Below is a small trained network, with its code and all its weights. Each question gives an input and a class and asks what happens when units are switched off, that is, made to give their printed mean instead of their output.

import numpy as np


def w(rows, s, z=0):
    codes = np.array(rows[::2]) - 128.0
    scale = np.full(codes.shape[1], s)
    scale[-1] = z or s
    return codes * scale


def f(y):
    return np.maximum(y, 0)


def log_softmax(a):
    a = a - a.max(-1, keepdims=True)
    return a - np.log(np.exp(a).sum(-1, keepdims=True))


def net(x, mask):
    res = np.array(x, float).reshape(1, 6) / 4 @ E
    y = f(res @ A[0][:, :-1].T + A[0][:, -1])
    res = res + np.where(mask, y, B[0][:, -1]) @ B[0][:, :-1]
    return log_softmax(res[-1] @ U[:, :-1].T + U[:, -1])


A, B = {}, {}
E = w([
[92,204,187,203,156,143,123,254,118],'x0',
[62,193,189,48,229,124,137,50,161],'x1',
[163,219,160,94,30,221,182,71,74],'x2',
[50,62,111,210,165,224,163,93,116],'x3',
[67,135,184,179,71,82,30,59,66],'x4',
[151,76,240,151,78,137,136,115,240],'x5',
],0.0062)
A[0] = w([
[188,35,72,2,99,111,122,30,142,85],'n1',
[99,65,107,141,203,48,90,163,170,39],'n2',
[93,155,142,92,168,127,142,81,148,3],'n3',
[152,91,217,144,105,128,130,127,207,95],'n4',
[153,95,209,140,80,151,140,113,214,40],'n5',
[76,174,166,96,173,130,132,101,147,75],'n6',
[146,96,105,103,173,123,165,160,162,83],'n7',
[172,177,148,77,68,205,166,76,94,52],'n8',
[160,133,123,103,151,38,92,149,158,153],'n9',
[168,132,88,91,161,168,195,141,168,90],'n10',
[91,47,84,146,143,196,143,60,123,123],'n11',
[85,185,167,109,184,129,143,123,152,78],'n12',
[166,135,103,120,157,157,198,180,163,76],'n13',
[121,44,97,112,171,57,99,115,161,102],'n14',
[94,164,39,102,171,114,116,139,34,90],'n15',
[112,170,52,109,167,125,116,150,43,121],'n16',
[93,157,153,91,170,129,142,84,152,45],'n17',
[182,96,92,75,154,162,180,131,153,98],'n18',
[130,178,141,137,170,162,173,220,160,169],'n19',
[163,184,151,102,71,192,167,94,109,30],'n20',
[82,152,135,88,160,118,136,87,162,52],'n21',
[145,102,195,150,103,136,130,123,217,105],'n22',
[30,95,130,230,174,240,162,143,110,208],'n23',
[148,136,107,108,154,157,178,155,167,104],'n24',
[91,151,158,106,178,100,142,108,139,82],'n25',
[84,123,140,121,175,178,135,101,133,111],'n26',
[107,43,79,109,130,173,141,48,133,135],'n27',
[173,61,83,180,42,140,126,173,117,70],'n28',
[77,161,163,84,174,133,137,92,142,59],'n29',
[160,131,92,77,171,173,177,162,150,50],'n30',
[110,128,141,72,164,126,134,72,149,100],'n31',
[115,147,165,84,175,135,129,86,135,61],'n32',
[112,59,102,138,205,51,94,157,175,32],'n33',
[168,192,133,84,65,193,176,80,76,50],'n34',
[91,155,144,71,177,124,132,87,138,72],'n35',
[50,65,121,203,186,182,145,131,124,111],'n36',
[103,149,151,90,154,133,148,84,144,102],'n37',
[69,139,165,153,90,94,49,81,78,127],'n38',
[163,123,78,85,158,164,192,142,179,55],'n39',
[145,94,218,143,102,128,131,130,213,109],'n40',
[175,107,91,90,153,165,190,138,164,85],'n41',
[70,134,162,150,80,98,50,73,79,42],'n42',
[87,165,169,104,186,111,129,108,150,76],'n43',
[183,65,78,194,53,138,121,162,87,80],'n44',
[108,96,127,121,93,100,76,60,102,102],'n45',
[125,52,100,109,158,73,112,115,145,115],'n46',
[202,196,146,63,113,16,87,163,137,220],'n47',
[134,86,206,137,79,131,138,118,200,68],'n48',
],0.0064,0.0019)
B[0] = w([
[137,149,197,80,123,229,22,255,52,246],'n1',
[39,164,97,213,81,215,154,90,195,199],'n2',
[153,90,99,153,96,105,185,156,131,162],'n3',
[128,130,57,82,200,169,137,90,53,203],'n4',
[125,125,76,99,172,151,152,92,97,201],'n5',
[168,92,108,147,87,112,168,180,110,175],'n6',
[104,123,157,177,122,118,118,81,115,173],'n7',
[30,160,96,210,72,207,147,98,199,217],'n8',
[153,194,143,127,111,178,124,110,188,194],'n9',
[121,105,175,180,138,95,100,86,103,193],'n10',
[221,184,168,81,119,145,105,133,177,197],'n11',
[159,96,123,147,81,118,163,182,97,175],'n12',
[128,113,160,165,131,108,112,99,95,189],'n13',
[71,161,118,181,101,195,132,114,160,197],'n14',
[141,135,67,79,193,153,145,72,81,196],'n15',
[142,128,76,77,196,159,133,71,74,194],'n16',
[157,89,100,144,89,104,172,160,121,169],'n17',
[117,102,191,187,137,88,91,84,88,192],'n18',
[112,118,183,172,140,137,60,146,65,206],'n19',
[47,143,105,179,105,181,146,95,169,201],'n20',
[162,86,100,155,85,104,177,163,120,167],'n21',
[133,132,51,76,192,166,129,93,52,198],'n22',
[250,205,172,75,122,123,104,131,185,242],'n23',
[125,110,176,182,145,99,97,79,95,177],'n24',
[157,87,97,154,75,125,173,175,116,166],'n25',
[185,132,122,111,99,116,159,142,145,168],'n26',
[189,176,184,66,128,178,67,204,120,198],'n27',
[192,73,83,148,72,90,200,167,114,210],'n28',
[172,98,104,151,88,105,175,164,118,175],'n29',
[113,102,164,178,141,95,107,71,101,185],'n30',
[156,102,114,133,94,121,159,163,108,179],'n31',
[163,84,99,156,85,103,185,177,115,169],'n32',
[59,154,108,195,87,192,152,91,184,199],'n33',
[46,149,102,191,106,191,146,93,187,219],'n34',
[161,98,101,145,100,117,165,154,119,176],'n35',
[185,192,146,103,116,148,126,111,187,205],'n36',
[153,101,106,136,95,114,160,160,125,170],'n37',
[138,107,180,187,155,96,94,71,84,206],'n38',
[122,99,181,194,145,78,100,70,101,190],'n39',
[126,121,58,73,199,173,132,96,50,207],'n40',
[129,104,181,185,139,81,100,79,100,190],'n41',
[118,93,180,190,152,82,97,54,84,196],'n42',
[154,85,106,153,87,120,170,179,108,174],'n43',
[196,71,94,149,84,80,205,169,116,213],'n44',
[130,106,196,167,139,114,77,111,72,182],'n45',
[80,159,126,158,90,190,116,128,161,184],'n46',
[235,207,167,84,117,141,113,108,184,254],'n47',
[134,123,72,107,179,147,138,93,84,197],'n48',
],0.0059,0.0064)
U = w([
[17,157,78,184,71,192,146,99,208,92],'0',
[173,25,60,143,51,60,180,189,112,104],'1',
[102,78,236,180,171,60,92,60,79,96],'2',
[123,131,2,59,252,152,137,85,77,133],'3',
[214,218,191,69,113,130,115,122,210,109],'4',
[118,156,194,112,135,170,91,223,93,254],'5',
[79,103,138,53,144,84,121,171,169,120],'6',
[25,78,134,49,158,44,121,181,145,35],'7',
],0.0082,0.0051)

Each question gives the input, the list of numbers given to net, and the class t.
The units are the neurons (one row each of A and B). Each row of codes is followed by its name. A weight is (code - 128) times the scale printed after its matrix; where a second scale follows, it is the last column's (A, B and U).
mask holds one flag per neuron, in row order. A switched-off neuron (its flag False) gives its mean, the last column of its row in B, instead of its output. The means were averaged over made-up inputs and are rounded, as every weight is.
A unit's drop is (log p(t) with every unit on - log p(t) with that unit switched off) / (log p(t) with every unit on - log p(t) with every unit switched off).
The circuit of an input: a set's keep is (log p(t) with only the set's units on - log p(t) with every unit switched off) / (log p(t) with every unit on - log p(t) with every unit switched off). Starting from the 12 units with the biggest drops (on a tie, the unit counted first), units are removed one at a time, each time the one whose removal leaves the highest keep (on an exact tie, the one counted first), for as long as the keep stays at least 0.8.
units of the circuit, in order: the units of the circuit, biggest drop first
top k neurons: the k neurons with the biggest drops, biggest first
drop when u is switched off: that unit's drop, to one decimal
input [-4,6,-7,-1,-5,-3], class 0: units of the circuit, in order -> n2, n33
input [-4,5,-7,-3,-7,-1], class 0: top 4 neurons -> n2, n33, n14, n46
input [0,4,-8,-8,5,3], class 0: top 2 neurons -> n2, n33
input [3,-6,4,4,-2,6], class 1: units of the circuit, in order -> n28
input [-3,-3,-7,2,6,-7], class 0: top 3 neurons -> n2, n33, n14
input [1,2,-7,-8,7,-2], class 4: top 4 neurons -> n47, n9, n8, n34
input [0,1,7,2,4,-7], class 0: top 2 neurons -> n8, n34
input [3,1,0,7,5,-6], class 4: units of the circuit, in order -> n23, n36
input [-6,-1,5,-3,4,0], class 5: top 2 neurons -> n1, n2
input [3,-6,5,-6,8,5], class 2: top 2 neurons -> n42, n38
input [-8,0,1,-3,5,-5], class 5: top 2 neurons -> n1, n27
input [1,-4,5,8,-2,-1], class 4: units of the circuit, in order -> n23, n11
input [3,-3,-7,8,-2,7], class 4: top 3 neurons -> n23, n36, n11
input [1,0,-4,-6,1,-3], class 4: units of the circuit, in order -> n47
input [-8,-5,8,-8,5,-2], class 0: top 2 neurons -> n8, n34
input [-7,-6,2,3,6,-3], class 5: top 3 neurons -> n1, n27, n11
input [-8,-2,7,-7,5,-3], class 5: top 2 neurons -> n1, n45
input [-8,-3,-5,4,-4,-7], class 5: units of the circuit, in order -> n1, n27
input [-6,-3,-6,-8,5,-6], class 4: top 2 neurons -> n47, n9
input [-1,0,-8,4,7,2], class 0: units of the circuit, in order -> n2
input [3,3,-7,-6,-4,-6], class 0: drop when n45 is switched off -> 0.0
input [3,7,5,-4,-8,-5], class 2: drop when n18 is switched off -> 0.1
input [-8,5,0,-3,0,8], class 3: drop when n22 is switched off -> 0.2
